Below are the code and all the weights of a small trained network. Each question names an input and a target symbol and asks about switching units off, where a switched-off unit gives its printed mean instead of its output.

import numpy as np


def w(rows, s, z=0):
    codes = np.array(rows[::2]) - 128.0
    scale = np.full(codes.shape[1], s)
    scale[-1] = z or s
    return codes * scale


def f(y):
    return np.maximum(y, 0)


def softmax(a):
    e = np.exp(a - a.max(-1, keepdims=True))
    return e / e.sum(-1, keepdims=True)


def log_softmax(a):
    a = a - a.max(-1, keepdims=True)
    return a - np.log(np.exp(a).sum(-1, keepdims=True))


def net(x, mask):
    ids = ['αγδεζηθλμξστφψω'.index(c) for c in x.split()]
    T = len(ids)
    res = E[ids] + P[:T]
    r = res
    for j in range(3):
        rows = slice(4 * j, 4 * j + 4)
        q, k, v = (r @ M[0][rows].T for M in (Q, K, V))
        z = softmax(np.where(np.tri(T) > 0, q @ k.T / 4**0.5, -1e9)) @ v
        o = O[0][rows]
        res = res + np.where(mask[j], z, o[:, -1]) @ o[:, :-1]
    y = f(res @ A[0][:, :-1].T + A[0][:, -1])
    res = res + np.where(mask[3:11], y, B[0][:, -1]) @ B[0][:, :-1]
    return log_softmax(res[-1] @ U[:, :-1].T + U[:, -1])


Q, K, V, O, A, B = {}, {}, {}, {}, {}, {}
E = w([
[64,125,110,145,136],'α',
[56,116,134,105,116],'γ',
[79,163,101,89,164],'δ',
[157,119,115,171,70],'ε',
[145,98,81,105,105],'ζ',
[143,117,127,129,196],'η',
[164,110,143,90,113],'θ',
[182,71,28,194,145],'λ',
[141,122,75,95,170],'μ',
[140,146,152,151,116],'ξ',
[51,4,161,113,93],'σ',
[164,115,153,92,147],'τ',
[147,147,108,143,100],'φ',
[119,136,75,86,79],'ψ',
[128,145,59,136,77],'ω',
],0.024)
P = w([
[145,146,44,116,137],'0',
[97,38,182,151,62],'1',
[143,154,35,118,139],'2',
[109,22,187,148,66],'3',
[136,154,36,114,142],'4',
[115,13,187,149,72],'5',
[145,153,35,113,147],'6',
[113,10,189,154,70],'7',
[145,156,30,110,144],'8',
[113,1,188,156,74],'9',
[91,190,36,124,130],'10',
[108,7,189,160,69],'11',
],0.005)
Q[0] = w([
[51,25,36,170,106],'h0',
[186,186,37,180,186],'h0',
[143,156,116,58,169],'h0',
[188,194,97,109,53],'h0',
[154,124,101,212,83],'h1',
[21,28,140,128,33],'h1',
[114,116,41,62,161],'h1',
[39,200,91,222,162],'h1',
[172,27,177,167,82],'h2',
[110,180,128,224,39],'h2',
[148,228,141,209,191],'h2',
[7,50,116,170,149],'h2',
],0.02)
K[0] = w([
[115,65,2,166,115],'h0',
[165,228,111,174,175],'h0',
[114,151,123,75,183],'h0',
[162,195,136,79,59],'h0',
[152,133,116,198,75],'h1',
[40,35,87,97,77],'h1',
[132,132,49,80,135],'h1',
[58,207,94,220,137],'h1',
[180,50,92,179,104],'h2',
[120,183,102,197,62],'h2',
[106,222,209,183,170],'h2',
[41,76,69,160,146],'h2',
],0.023)
V[0] = w([
[152,94,62,155,105],'h0',
[128,96,84,145,112],'h0',
[179,141,167,123,125],'h0',
[145,217,152,130,175],'h0',
[106,156,65,132,82],'h1',
[167,196,154,218,89],'h1',
[158,195,175,200,91],'h1',
[87,110,158,45,110],'h1',
[131,111,80,139,254],'h2',
[71,92,117,246,142],'h2',
[163,132,100,48,47],'h2',
[102,164,126,124,34],'h2',
],0.0089)
O[0] = w([
[119,54,121,90,218,250],'h0',
[125,75,122,99,179,217],'h0',
[107,156,145,174,146,75],'h0',
[109,241,110,142,116,3],'h0',
[138,128,42,97,145,172],'h1',
[115,215,79,198,43,33],'h1',
[97,223,96,193,39,24],'h1',
[92,132,178,62,143,161],'h1',
[2,140,91,148,193,161],'h2',
[162,18,133,177,253,184],'h2',
[178,177,108,126,1,171],'h2',
[240,84,134,80,75,126],'h2',
],0.007,0.0065)
A[0] = w([
[161,148,213,90,152,161],'n0',
[165,252,154,122,190,61],'n1',
[209,213,103,153,226,115],'n2',
[107,84,202,135,114,215],'n3',
[120,160,92,125,190,196],'n4',
[102,74,192,180,98,108],'n5',
[173,175,169,96,119,228],'n6',
[129,99,209,225,101,3],'n7',
],0.015,0.004)
B[0] = w([
[68,153,103,128,163,203],'n0',
[251,84,170,107,158,145],'n1',
[57,95,155,118,42,164],'n2',
[137,100,107,190,65,248],'n3',
[149,215,136,148,131,218],'n4',
[153,196,137,73,140,201],'n5',
[101,132,209,132,144,166],'n6',
[101,88,126,104,205,151],'n7',
],0.021,0.015)
U = w([
[133,140,108,232,220,243],'α',
[25,136,190,120,125,2],'γ',
[142,91,141,189,61,122],'δ',
[96,131,149,16,79,62],'ε',
[168,91,115,78,200,68],'ζ',
[136,94,225,149,204,88],'η',
[225,132,144,253,94,240],'θ',
[82,185,124,228,73,46],'λ',
[125,171,210,198,64,133],'μ',
[23,200,69,50,129,12],'ξ',
[201,93,226,229,92,128],'σ',
[95,169,127,153,10,74],'τ',
[174,165,73,137,71,134],'φ',
[34,56,129,150,165,193],'ψ',
[166,196,127,113,145,148],'ω',
],0.0058,0.0029)

Each question gives the input, a string of symbols that net reads in full, and the target symbol t.
The units are the heads (4 rows each of Q, K, V and O) and the neurons (one row each of A and B). Each row of codes is followed by its name. A weight is (code - 128) times the scale printed after its matrix; where a second scale follows, it is the last column's (O, A, B and U).
mask holds one flag per unit, heads first, then neurons. A switched-off unit (its flag False) gives its mean, the last column of its rows in O or B, instead of its output. The means were averaged over made-up inputs and are rounded, as every weight is.
A unit's drop is (log p(t) with every unit on - log p(t) with that unit switched off) / (log p(t) with every unit on - log p(t) with every unit switched off).
The circuit of an input: a set's keep is (log p(t) with only the set's units on - log p(t) with every unit switched off) / (log p(t) with every unit on - log p(t) with every unit switched off). Starting from all 11 units, units are removed one at a time, each time the one whose removal leaves the highest keep (on an exact tie, the one counted first), for as long as the keep stays at least 0.8.
units of the circuit, in order: the units of the circuit, biggest drop first
unit that matters most: the unit with the biggest drop
top k neurons: the k neurons with the biggest drops, biggest first
heads that matter: for each layer, one digit per head in row order, 1 if its drop is at least 0.15 and else 0, layers parted by /
input ψ ζ ψ λ ψ σ α τ δ ψ, target ψ: top 2 neurons => (n0; n3)
input ψ ε μ η ε σ ξ σ ψ ω η δ, target ψ: unit that matters most => h0
input μ α α γ ψ τ θ ψ ψ σ θ ζ, target ψ: units of the circuit, in order => (n0; h1)
input φ τ ε δ, target ξ: top 4 neurons => (n3; n1; n6; n0)
input ε α η λ ε θ δ θ θ φ, target α: heads that matter => 011
input ζ λ η ε μ ψ ζ ξ, target α: heads that matter => 001
input φ δ μ η η ψ ψ, target ε: heads that matter => 001
input σ α δ ψ ω γ τ ξ, target ψ: heads that matter => 010
input τ ζ θ δ σ ω, target ψ: top 2 neurons => (n0; n4)
input ψ τ ξ σ γ α σ γ ψ ψ, target ψ: units of the circuit, in order => (n0; h1; n4)
input ζ ψ τ η, target λ: units of the circuit, in order => (h2; n4; h0; n2)
input θ θ λ φ, target α: heads that matter => 001
input γ φ δ ξ η α ζ ε ω ξ γ, target ψ: top 2 neurons => (n5; n4)
input ζ τ τ η θ σ ψ ζ γ, target ψ: top 2 neurons => (n0; n3)
input ω σ θ ψ ψ μ ψ φ, target ψ: units of the circuit, in order => (n0; h1)
input λ ξ η δ λ α α μ, target α: top neuron => (n4)
input ξ ε ξ ω φ ω σ μ, target ψ: top 2 neurons => (n5; n0)
input μ δ ψ τ ω ξ, target η: top 3 neurons => (n7; n6; n3)
input η τ η, target μ: top 2 neurons => (n2; n4)
input ζ ψ φ δ ψ α, target θ: unit that matters most => n3
input α α γ α ζ θ γ μ μ, target ξ: top 3 neurons => (n3; n2; n4)
input λ ψ η δ ψ θ, target α: units of the circuit, in order => (h2; n2)
input τ α γ ζ μ τ ω, target φ: top 3 neurons => (n6; n0; n3)
input λ δ ψ η μ ψ α, target α: units of the circuit, in order => (n4; h2; n2)
input σ η τ η, target ψ: top 4 neurons => (n0; n2; n7; n4)
input δ λ σ ψ δ ψ ψ λ η ε, target α: top 4 neurons => (n3; n0; n2; n5)
input ψ τ φ δ, target ξ: unit that matters most => n3
input δ γ τ γ δ ψ σ η δ φ τ ζ, target ψ: top 3 neurons => (n0; n4; n3)
input μ ε τ τ ω σ θ ε, target ψ: heads that matter => 010
